Below are the code and all the weights of a small trained network. Each question names an input and a class and asks about switching units off, where a switched-off unit gives its printed mean instead of its output.

import numpy as np


def w(rows, s, z=0):
    codes = np.array(rows[::2]) - 128.0
    scale = np.full(codes.shape[1], s)
    scale[-1] = z or s
    return codes * scale


def f(y):
    return y / 2 * (1 + np.tanh(0.7978845608 * (y + 0.044715 * y**3)))


def log_softmax(a):
    a = a - a.max(-1, keepdims=True)
    return a - np.log(np.exp(a).sum(-1, keepdims=True))


def net(x, mask):
    res = np.array(x, float).reshape(1, 3) / 4 @ E
    y = f(res @ A[0][:, :-1].T + A[0][:, -1])
    res = res + np.where(mask, y, B[0][:, -1]) @ B[0][:, :-1]
    return log_softmax(res[-1] @ U[:, :-1].T + U[:, -1])


A, B = {}, {}
E = w([
[174,100,8,96,64,135,174],'x0',
[176,184,175,90,174,233,153],'x1',
[110,105,155,130,85,119,130],'x2',
],0.013)
A[0] = w([
[36,191,127,112,130,141,54,4],'neuron 0',
[141,116,125,141,176,131,213,8],'neuron 1',
[104,136,116,137,90,166,234,171],'neuron 2',
[164,121,158,45,81,173,101,190],'neuron 3',
[237,112,144,121,154,164,172,251],'neuron 4',
[154,196,116,23,110,184,160,185],'neuron 5',
[138,124,171,138,97,60,76,103],'neuron 6',
[184,111,98,138,134,67,171,57],'neuron 7',
[114,177,109,144,132,153,183,130],'neuron 8',
[142,177,66,120,37,158,168,252],'neuron 9',
[119,127,159,57,141,181,118,4],'neuron 10',
[134,94,19,167,97,106,2,252],'neuron 11',
[172,116,117,111,143,142,59,241],'neuron 12',
[86,57,112,143,95,90,179,252],'neuron 13',
[87,6,79,148,19,60,146,222],'neuron 14',
[109,89,139,111,211,139,130,95],'neuron 15',
[71,71,174,141,147,109,95,99],'neuron 16',
[95,114,116,161,211,135,75,208],'neuron 17',
[166,114,122,104,205,166,176,30],'neuron 18',
[183,145,89,107,151,81,90,124],'neuron 19',
[97,180,121,99,146,124,57,74],'neuron 20',
[73,71,153,198,10,154,97,251],'neuron 21',
],0.0088,0.0017)
B[0] = w([
[188,179,167,171,133,111,75,152],'neuron 0',
[126,111,146,94,128,113,170,134],'neuron 1',
[104,69,101,146,141,237,37,158],'neuron 2',
[227,62,84,112,69,131,149,159],'neuron 3',
[112,183,50,94,96,184,250,185],'neuron 4',
[141,224,111,176,24,206,171,197],'neuron 5',
[194,75,253,130,174,106,43,161],'neuron 6',
[106,43,87,75,120,75,149,155],'neuron 7',
[123,86,72,88,110,157,169,144],'neuron 8',
[215,62,31,110,121,174,122,199],'neuron 9',
[160,147,127,103,76,156,180,157],'neuron 10',
[109,147,97,137,240,83,139,205],'neuron 11',
[60,110,87,139,188,89,207,141],'neuron 12',
[200,97,123,65,154,46,70,187],'neuron 13',
[196,75,177,71,188,215,77,251],'neuron 14',
[68,138,172,113,139,103,140,147],'neuron 15',
[131,81,102,214,197,114,81,169],'neuron 16',
[161,153,123,109,217,24,117,163],'neuron 17',
[132,170,190,99,99,87,205,167],'neuron 18',
[66,139,44,125,154,81,148,143],'neuron 19',
[207,161,104,163,143,137,207,141],'neuron 20',
[235,117,177,106,206,131,147,187],'neuron 21',
],0.0047,0.014)
U = w([
[133,169,123,166,82,113,111,4],'0',
[176,152,198,254,203,54,114,199],'1',
[219,141,186,190,107,101,205,4],'2',
[208,92,147,116,131,120,107,241],'3',
[120,208,46,113,187,106,147,252],'4',
[56,169,99,181,70,158,67,5],'5',
[207,164,95,210,38,206,150,170],'6',
[165,97,82,133,154,37,169,5],'7',
],0.0086,0.0017)

Each question gives the input, the list of numbers given to net, and the class t.
The units are the neurons (one row each of A and B). Each row of codes is followed by its name. A weight is (code - 128) times the scale printed after its matrix; where a second scale follows, it is the last column's (A, B and U).
mask holds one flag per neuron, in row order. A switched-off neuron (its flag False) gives its mean, the last column of its row in B, instead of its output. The means were averaged over made-up inputs and are rounded, as every weight is.
A unit's drop is (log p(t) with every unit on - log p(t) with that unit switched off) / (log p(t) with every unit on - log p(t) with every unit switched off).
The circuit of an input: a set's keep is (log p(t) with only the set's units on - log p(t) with every unit switched off) / (log p(t) with every unit on - log p(t) with every unit switched off). Starting from the 12 units with the biggest drops (on a tie, the unit counted first), units are removed one at a time, each time the one whose removal leaves the highest keep (on an exact tie, the one counted first), for as long as the keep stays at least 0.8.
circuit, biggest first: the units of the circuit, biggest drop first
most important unit: the unit with the biggest drop
k most important neurons: the k neurons with the biggest drops, biggest first
drop of u: that unit's drop, to one decimal
input [-1,8,-2], class 6: most important unit	neuron 5
input [1,-7,0], class 1: circuit, biggest first	(neuron 11; neuron 4; neuron 6)
input [-6,8,1], class 6: circuit, biggest first	(neuron 5; neuron 4)
input [6,0,7], class 3: circuit, biggest first	(neuron 14; neuron 13)
input [-1,-4,-1], class 1: 2 most important neurons	(neuron 9; neuron 4)
input [-1,-5,-2], class 1: 2 most important neurons	(neuron 9; neuron 4)
input [-4,6,-1], class 2: 3 most important neurons	(neuron 18; neuron 9; neuron 2)
input [-4,5,-5], class 2: 2 most important neurons	(neuron 18; neuron 11)
input [2,-6,8], class 3: drop of neuron 14	0.6
input [4,-1,7], class 3: drop of neuron 14	0.2
input [1,-6,1], class 1: drop of neuron 6	0.2
